[ 0.41  0.07  0.27  2.28 -0.72 -0.96 -1.94  0.53  0.11 -0.70  0.42 -0.59
  1.50  0.06  0.88 -0.93  0.24  6.03 -0.55  0.04  0.82  1.04 -3.18 -8.38
  1.62  1.37  0.98 -1.64  1.36 -0.40  0.41 -3.29 -0.10  0.81  0.98  1.59
 -0.16  2.51 -0.39 -0.44 -1.72 -0.94 -0.43 -1.72  0.14  2.22  0.10  2.61
  5.52  0.58  0.18 -0.06 -0.63  0.79  0.44  5.60 -0.15  0.97  1.29 -0.77
 -3.02 -3.44 -0.87 -2.24  2.51 -1.01 -1.27  2.12 -3.52  1.98] : [60], (38)
[ 0.61  0.21 -1.36  0.74 -0.26  3.78 -0.19  3.41  1.33 -0.99 -0.44 -0.55
 -0.71  0.34 -4.05  0.85  0.50  2.05  0.18  0.94  0.82  0.78 -0.64 -3.13
  0.26  0.63  1.78 -1.56 -0.64  1.23  1.85  0.71  1.02  0.11  0.42  0.36
 -0.06 -0.29 -0.85 -1.29 -1.16 -0.70  0.77 -2.80 -0.23  3.14 -0.49 -1.19
 -1.27  0.11 -0.30  1.20  0.08  1.43  0.10  2.81 -2.05 -2.98 -0.49  3.98
 -0.30 -1.97 -0.42  0.08  0.34  0.71 -1.41  1.72 -0.45  0.14] : [57], (38)
[ 0.89 -1.10 -0.48  1.16 -0.52 -1.57 -1.43  0.48  0.08 -0.65 -1.07 -2.17
 -1.70 -1.14  1.96 -3.64  0.11  2.78 -0.82  0.55 -0.30  1.10 -2.33 -1.85
  1.09 -0.33  1.35 -2.01  2.49 -0.27 -0.84 -0.73  0.17 -0.87  0.04  0.22
 -0.89  6.11 -1.77 -1.66 -4.27 -1.21 -0.74 -2.22  1.14  4.30 -0.62  0.79
 -0.45 -0.03  1.75  1.36 -0.32  2.02  1.96  7.57  0.18 -1.01 -1.59  1.23
 -2.65 -1.82  0.36  0.29 -0.79 -0.37 -0.86  3.20 -0.81  1.62] : [57], (38)
[-0.39  0.36  0.04 -0.58  0.73 -1.02  0.34 -0.30 -0.26  1.44  0.68  1.82
 -2.86 -0.64  1.32 -1.44  1.37  4.65 -0.47 -0.87 -0.43  0.34 -4.44 -3.74
  0.18  0.73  1.63 -0.40  0.91  1.05 -0.75 -1.52  0.00 -0.64 -0.55 -2.40
 -1.61 -1.60 -1.16  1.95  0.07  0.34  0.91 -0.11 -1.26 -0.16 -1.32  3.73
  3.58  1.11  0.41  0.70 -1.07 -1.00  0.93  0.91 -1.13  0.01  1.43 -0.75
 -1.03 -2.00 -0.64 -0.21 -0.12  0.10 -0.16  0.49 -1.06  2.05] : [60], (38)
[ 2.17 -1.23  0.78 -1.80  0.21  0.96 -2.29  3.30 -0.09 -0.98 -0.20 -1.33
  0.01 -1.26  1.02 -2.61 -1.21  1.21  0.90  0.81 -0.31 -2.66 -0.05  0.18
  3.73 -0.93  0.69 -5.03  3.11  0.25  0.59  0.23 -0.74  0.58 -1.06  1.13
 -0.42  4.37  1.51  0.29 -1.49 -1.08 -0.50 -1.83  0.39  2.33  2.59  5.44
 -2.54 -0.42  2.77 -0.51  0.25  0.75  1.21  6.91 -1.44 -1.93 -2.55  0.58
 -2.24 -0.70 -1.16 -0.93  1.72 -0.77 -1.01  2.67 -1.67  1.80] : [66], (43)
[-0.40  0.52 -1.79 -0.61  1.85  1.19 -0.96  0.07 -0.16  1.94  0.21  1.79
  0.17  0.01 -1.49  0.41  0.81  3.46 -1.38 -1.10 -1.58 -3.23 -5.54 -2.50
  0.66  2.22  0.46 -2.81 -1.21  0.25 -2.72 -0.11 -0.31 -1.51  1.25 -0.69
 -1.98 -5.38 -0.03  3.41  0.42 -0.31  3.02 -0.39  0.79 -0.95 -0.47  0.51
  3.42 -0.24 -0.71  0.10 -1.43 -0.86  0.21 -5.75 -1.20 -1.44  0.26 -1.47
  4.50 -1.62  0.30 -0.56 -0.93  0.21  1.48 -3.63  0.84  1.16] : [57], (37)
[-0.65 -1.12 -2.95 -2.61  1.01  0.33 -0.76  2.50 -0.07  1.18 -0.54 -0.05
 -1.38  0.70 -3.91 -1.08 -1.14  8.38  1.44 -0.97 -0.76  0.17 -6.46 -5.46
  6.99  1.61  0.91 -8.07  0.20  3.20  0.62  2.02 -3.12  0.96 -0.08  1.01
 -3.90 -7.09 -2.28 -1.02  1.32 -1.11  2.38 -3.95  0.22 -0.11  0.66  3.65
  0.23 -1.94 -0.57  0.12 -1.03  2.85  3.52  0.97 -1.81 -7.64 -2.52  0.18
 -0.71 -3.61 -1.09 -0.82  0.14  0.80 -0.29  1.69  4.40 -1.68] : [57], (36)
[ 0.61 -0.71  0.40 -0.07  0.78 -7.63 -2.97  2.86 -1.36 -0.14  1.18 -0.67
  0.68  0.84 -0.34 -2.27 -1.16  6.07 -2.34 -0.70  1.30 -1.28 -5.49 -3.75
  1.84  1.59  0.18 -5.28  4.24  0.17 -0.88 -0.95 -1.12 -0.80  2.62  0.39
 -1.99  1.89 -0.94  1.22  0.99 -2.27  1.34 -2.51  0.04  2.79 -1.32  1.74
  2.26 -1.29 -0.27  0.59 -2.64  1.38  0.35  6.00 -3.29 -0.66 -1.79 -0.58
 -1.29 -6.40 -1.23 -2.04 -1.10  1.10 -0.34  0.94 -1.09  3.47] : [57], (38)
[-0.30  3.27 -0.79  1.16 -1.33 -0.82 -0.63  2.38  3.40 -3.65 -0.01 -0.20
 -0.15  0.84 -1.22 -0.63  0.52  2.52  0.15  2.67  0.49  1.19 -1.09 -4.62
 -3.04  0.90  2.15 -1.74 -0.88  1.38  1.71 -0.68 -0.21 -0.23  1.06  1.79
 -1.07  3.12 -3.10 -2.53 -2.12 -0.50  1.55 -2.03 -0.34  3.27 -0.04 -2.62
 -2.11 -0.59  0.77 -0.26 -1.69  2.43  0.00  4.26 -3.09 -1.48 -1.36  2.71
 -2.45 -2.66 -1.16 -1.29  1.70  0.30 -1.05  0.30 -1.98  1.07] : [57], (38)
[ 0.10  0.28  0.03  0.57  0.77 -1.07 -0.29  0.29  0.73 -0.02  0.92 -0.17
  0.82 -1.40  0.96 -2.05  1.19  1.02 -2.23  0.77 -0.12 -0.93 -3.56 -1.79
 -2.36 -0.28  0.98 -0.72  0.00 -0.28 -2.33  0.05 -0.52 -1.80  2.14 -0.20
 -1.75  6.02 -2.77 -1.23 -1.49 -1.59 -1.27 -3.06 -0.56  2.87 -1.38 -1.03
  0.15  0.03  1.45  1.11 -0.96  1.21  0.33  3.80 -0.85 -1.09  0.23  1.62
 -1.74 -2.84  0.98 -2.10  0.05  1.27  0.06  2.84 -0.78 -0.39] : [57], (38)
[ 0.17  0.70  0.13  0.35  0.05 -0.34 -0.43  0.11  0.26 -0.43 -1.64  0.75
  0.33 -0.73 -0.28 -0.57 -1.60  2.67 -1.14  0.22 -0.05  0.89 -1.52 -0.26
  1.81  0.01  1.00  2.48 -0.15  3.24  0.98 -0.85 -0.39  0.13  0.27  0.14
  0.07  0.38  1.05  0.12 -0.64 -0.95 -0.63 -1.38 -0.41 -0.13  0.22 -0.55
  0.98  1.97 -0.39  1.68 -0.52  0.13 -0.07  2.96 -0.38  0.79  1.27 -0.20
 -1.67 -0.57 -0.22 -0.81 -1.32  1.38 -1.41  0.44 -0.64  0.38] : [57], (38)
[ 2.28  0.24 -0.44  0.76 -0.58 -0.13 -0.81  2.65  0.61 -1.23 -0.50 -1.55
 -1.25  0.34 -0.30 -1.28 -0.65  5.86 -0.02  0.01  0.24  2.46 -2.01 -2.79
  1.69 -0.08  1.50 -0.30 -0.46  1.03  3.75 -1.94 -0.28 -0.91  0.42  1.37
 -0.51  0.98 -1.63 -1.87 -1.41  0.58  0.05 -2.49 -0.32  0.82 -0.52  1.05
  0.08 -2.06  0.19  0.71  0.19  2.31  2.31  5.56 -1.52  0.17 -0.10  0.32
 -2.35 -3.28 -1.19 -1.52  0.37  1.35 -2.98  3.12 -1.49 -0.44] : [57], (38)
[ 0.00 -0.55  0.04 -1.00  3.03 -0.24 -0.28  2.50 -0.86  0.57 -0.78  0.19
  0.63  1.04 -0.01 -1.86 -1.02  4.30  1.06  1.47 -0.35 -5.24 -5.96 -1.01
  6.51  1.87 -1.03 -5.86  3.65  1.26  0.24 -0.99 -0.78  1.02 -0.32  0.14
 -2.38 -5.03  2.04  2.54  0.51 -0.85  1.97  0.07  0.88 -2.32 -0.64  4.38
  2.41 -1.48 -0.35 -0.89 -1.89 -0.95  0.08 -2.21 -2.42 -3.14 -2.92 -1.03
 -0.09 -0.92 -1.99 -0.96  0.81 -0.48 -0.25 -1.69  0.90  0.62] : [57], (37)
[ 0.47  1.38  4.36  0.92  0.84  1.27  1.05  1.75 -0.70  1.90 -0.86 -1.09
  0.10 -1.06  2.76 -2.73 -0.83  8.04 -0.49 -1.19 -0.04  0.18 -4.36 -0.36
  3.14 -0.05  1.26 -4.49  2.15  0.50  0.00  0.50 -0.73  0.21 -0.79  0.66
 -0.88  4.10  0.12  0.49 -1.01 -0.27 -0.76 -1.89 -0.17  2.02  0.25  3.26
  2.20 -1.48  0.56 -1.05 -0.25  1.89  0.01  7.83 -1.99 -0.81 -1.13  0.81
 -2.52 -2.07 -2.20 -2.04  0.69  0.29 -1.57  3.87 -0.43  1.66] : [66], (38)
